Here is a tiny trained network, its code and every weight. The questions are about switching its units off for an input and a target symbol, where a switched-off unit gives its printed mean instead of its output.

import numpy as np


def w(rows, s, z=0):
    codes = np.array(rows[::2]) - 128.0
    scale = np.full(codes.shape[1], s)
    scale[-1] = z or s
    return codes * scale


def norm(h):
    return h / np.sqrt((h * h).mean(-1, keepdims=True) + 1e-5)


def f(y):
    return np.maximum(y, 0)


def softmax(a):
    e = np.exp(a - a.max(-1, keepdims=True))
    return e / e.sum(-1, keepdims=True)


def log_softmax(a):
    a = a - a.max(-1, keepdims=True)
    return a - np.log(np.exp(a).sum(-1, keepdims=True))


def net(x, mask):
    ids = ['ΓΞΦΨΩβδζθπ'.index(c) for c in x.split()]
    T = len(ids)
    res = E[ids] + P[:T]
    u = 0
    for l in range(2):
        r = norm(res)
        for j in range(3):
            rows = slice(3 * j, 3 * j + 3)
            q, k, v = (r @ M[l][rows].T for M in (Q, K, V))
            z = softmax(np.where(np.tri(T) > 0, q @ k.T / 3**0.5, -1e9)) @ v
            o = O[l][rows]
            res = res + np.where(mask[u + j], z, o[:, -1]) @ o[:, :-1]
        u += 3
        y = f(norm(res) @ A[l][:, :-1].T + A[l][:, -1])
        res = res + np.where(mask[u : u + 8], y, B[l][:, -1]) @ B[l][:, :-1]
        u += 8
    return log_softmax(norm(res)[-1] @ U[:, :-1].T + U[:, -1])


Q, K, V, O, A, B = {}, {}, {}, {}, {}, {}
E = w([
[27,6,55],'Γ',
[195,43,139],'Ξ',
[147,91,106],'Φ',
[140,150,117],'Ψ',
[135,51,172],'Ω',
[186,130,124],'β',
[104,181,89],'δ',
[151,71,181],'ζ',
[169,113,164],'θ',
[221,89,192],'π',
],0.017)
P = w([
[89,60,253],'0',
[220,174,2],'1',
[211,225,44],'2',
[48,122,85],'3',
[171,98,84],'4',
[150,169,132],'5',
],0.0053)
Q[0] = w([
[206,93,124],'L0H1',
[91,202,123],'L0H1',
[93,162,179],'L0H1',
[79,97,104],'L0H2',
[170,177,156],'L0H2',
[161,127,85],'L0H2',
[137,111,191],'L0H3',
[78,179,146],'L0H3',
[10,124,156],'L0H3',
],0.014)
K[0] = w([
[121,82,55],'L0H1',
[189,231,146],'L0H1',
[5,129,144],'L0H1',
[237,162,166],'L0H2',
[42,86,33],'L0H2',
[80,114,246],'L0H2',
[235,142,88],'L0H3',
[240,50,53],'L0H3',
[119,27,1],'L0H3',
],0.0082)
V[0] = w([
[105,91,47],'L0H1',
[162,223,182],'L0H1',
[71,202,217],'L0H1',
[188,104,116],'L0H2',
[122,107,98],'L0H2',
[33,81,127],'L0H2',
[143,53,99],'L0H3',
[123,49,22],'L0H3',
[153,142,254],'L0H3',
],0.0096)
O[0] = w([
[63,138,110,134],'L0H1',
[108,37,254,87],'L0H1',
[140,9,151,2],'L0H1',
[191,200,84,200],'L0H2',
[72,128,73,129],'L0H2',
[45,12,150,86],'L0H2',
[227,57,100,181],'L0H3',
[205,62,30,105],'L0H3',
[33,205,231,238],'L0H3',
],0.0061,0.0065)
A[0] = w([
[25,134,158,226],'L0N1',
[157,180,176,26],'L0N2',
[97,157,231,186],'L0N3',
[35,69,83,132],'L0N4',
[205,187,226,158],'L0N5',
[137,142,181,113],'L0N6',
[2,121,6,4],'L0N7',
[245,117,185,55],'L0N8',
],0.0087,0.0031)
B[0] = w([
[125,145,105,153],'L0N1',
[146,102,121,173],'L0N2',
[140,165,72,195],'L0N3',
[250,120,41,138],'L0N4',
[119,101,75,254],'L0N5',
[134,137,101,159],'L0N6',
[148,48,75,144],'L0N7',
[104,155,94,183],'L0N8',
],0.011,0.0083)
Q[1] = w([
[214,170,120],'L1H1',
[133,116,191],'L1H1',
[136,56,197],'L1H1',
[132,82,144],'L1H2',
[163,158,73],'L1H2',
[177,147,95],'L1H2',
[5,86,132],'L1H3',
[196,150,81],'L1H3',
[164,140,81],'L1H3',
],0.017)
K[1] = w([
[49,107,175],'L1H1',
[110,209,141],'L1H1',
[154,189,88],'L1H1',
[143,215,145],'L1H2',
[6,89,193],'L1H2',
[58,156,205],'L1H2',
[162,143,48],'L1H3',
[96,80,177],'L1H3',
[117,137,200],'L1H3',
],0.014)
V[1] = w([
[124,169,157],'L1H1',
[86,7,153],'L1H1',
[46,220,111],'L1H1',
[190,49,50],'L1H2',
[66,144,177],'L1H2',
[115,168,185],'L1H2',
[108,41,198],'L1H3',
[164,102,231],'L1H3',
[190,97,183],'L1H3',
],0.014)
O[1] = w([
[115,48,84,107],'L1H1',
[31,238,99,38],'L1H1',
[86,20,214,84],'L1H1',
[209,189,147,173],'L1H2',
[47,85,76,56],'L1H2',
[122,78,101,106],'L1H2',
[58,157,26,2],'L1H3',
[132,63,19,87],'L1H3',
[189,203,2,135],'L1H3',
],0.0089,0.0055)
A[1] = w([
[70,142,147,75],'L1N1',
[86,136,158,25],'L1N2',
[155,90,103,42],'L1N3',
[5,105,122,245],'L1N4',
[81,56,104,15],'L1N5',
[191,82,77,132],'L1N6',
[183,101,65,81],'L1N7',
[89,75,133,2],'L1N8',
],0.017,0.0067)
B[1] = w([
[235,220,153,142],'L1N1',
[203,178,200,132],'L1N2',
[120,183,12,149],'L1N3',
[42,133,235,248],'L1N4',
[80,157,254,163],'L1N5',
[85,88,19,255],'L1N6',
[126,30,19,206],'L1N7',
[51,157,218,141],'L1N8',
],0.0083,0.006)
U = w([
[161,52,22,218],'Γ',
[221,8,205,76],'Ξ',
[92,217,53,61],'Φ',
[187,175,150,40],'Ψ',
[53,106,165,254],'Ω',
[166,151,139,138],'β',
[129,131,121,32],'δ',
[86,35,152,149],'ζ',
[75,181,171,119],'θ',
[45,148,83,205],'π',
],0.013,0.0032)

Each question gives the input, a string of symbols that net reads in full, and the target symbol t.
The units are the heads (3 rows each of Q, K, V and O) and the neurons (one row each of A and B). Each row of codes is followed by its name. A weight is (code - 128) times the scale printed after its matrix; where a second scale follows, it is the last column's (O, A, B and U).
mask holds one flag per unit, layer by layer, with each layer's heads first. A switched-off unit (its flag False) gives its mean, the last column of its rows in O or B, instead of its output. The means were averaged over made-up inputs and are rounded, as every weight is.
A unit's drop is (log p(t) with every unit on - log p(t) with that unit switched off) / (log p(t) with every unit on - log p(t) with every unit switched off).
The circuit of an input: a set's keep is (log p(t) with only the set's units on - log p(t) with every unit switched off) / (log p(t) with every unit on - log p(t) with every unit switched off). Starting from the 12 units with the biggest drops (on a tie, the unit counted first), units are removed one at a time, each time the one whose removal leaves the highest keep (on an exact tie, the one counted first), for as long as the keep stays at least 0.8.
circuit, biggest first: the units of the circuit, biggest drop first
which heads matter: for each layer, one digit per head in row order, 1 if its drop is at least 0.15 and else 0, layers parted by /
input Ω π Ξ, target Φ: circuit, biggest first : L1H1
input π δ ζ π θ, target Γ: which heads matter : 100 / 000
input ζ δ π Ξ, target π: circuit, biggest first : L0H1; L0H3; L1H1; L1H2
input Φ Ξ ζ ζ Φ, target Ψ: which heads matter : 010 / 000
input Ψ Γ π β, target θ: which heads matter : 001 / 000
input ζ Φ Φ, target π: circuit, biggest first : L0H1; L0H3; L1H2
input ζ Φ θ Ψ, target π: which heads matter : 111 / 111
input β δ Ω, target Ξ: which heads matter : 000 / 101
input δ π π, target θ: circuit, biggest first : L0H2; L0H1; L0H3; L1H1
input θ β β, target ζ: circuit, biggest first : L0H3; L1H2; L1H1
input ζ π Φ Ω ζ, target π: circuit, biggest first : L0H1; L0H3; L1H1; L1H2
input Ψ Ψ Ξ Φ, target Ω: which heads matter : 001 / 000
input β π Ξ, target Ξ: which heads matter : 001 / 101
input δ Ω Ω Φ, target θ: circuit, biggest first : L0H1; L1H3
input θ Ξ Ξ β, target ζ: circuit, biggest first : L0H3; L1H1
input β β θ, target Ξ: circuit, biggest first : L1H1
input Γ Φ Φ Ψ, target Ψ: which heads matter : 101 / 011
input θ β Φ, target ζ: which heads matter : 001 / 110
input Φ β β β Ξ, target Ψ: circuit, biggest first : L0H2; L1H2
input Ω π Γ Ω Γ β, target Φ: which heads matter : 110 / 101
input β δ β δ Ω β, target Ξ: circuit, biggest first : L0H2; L1H1
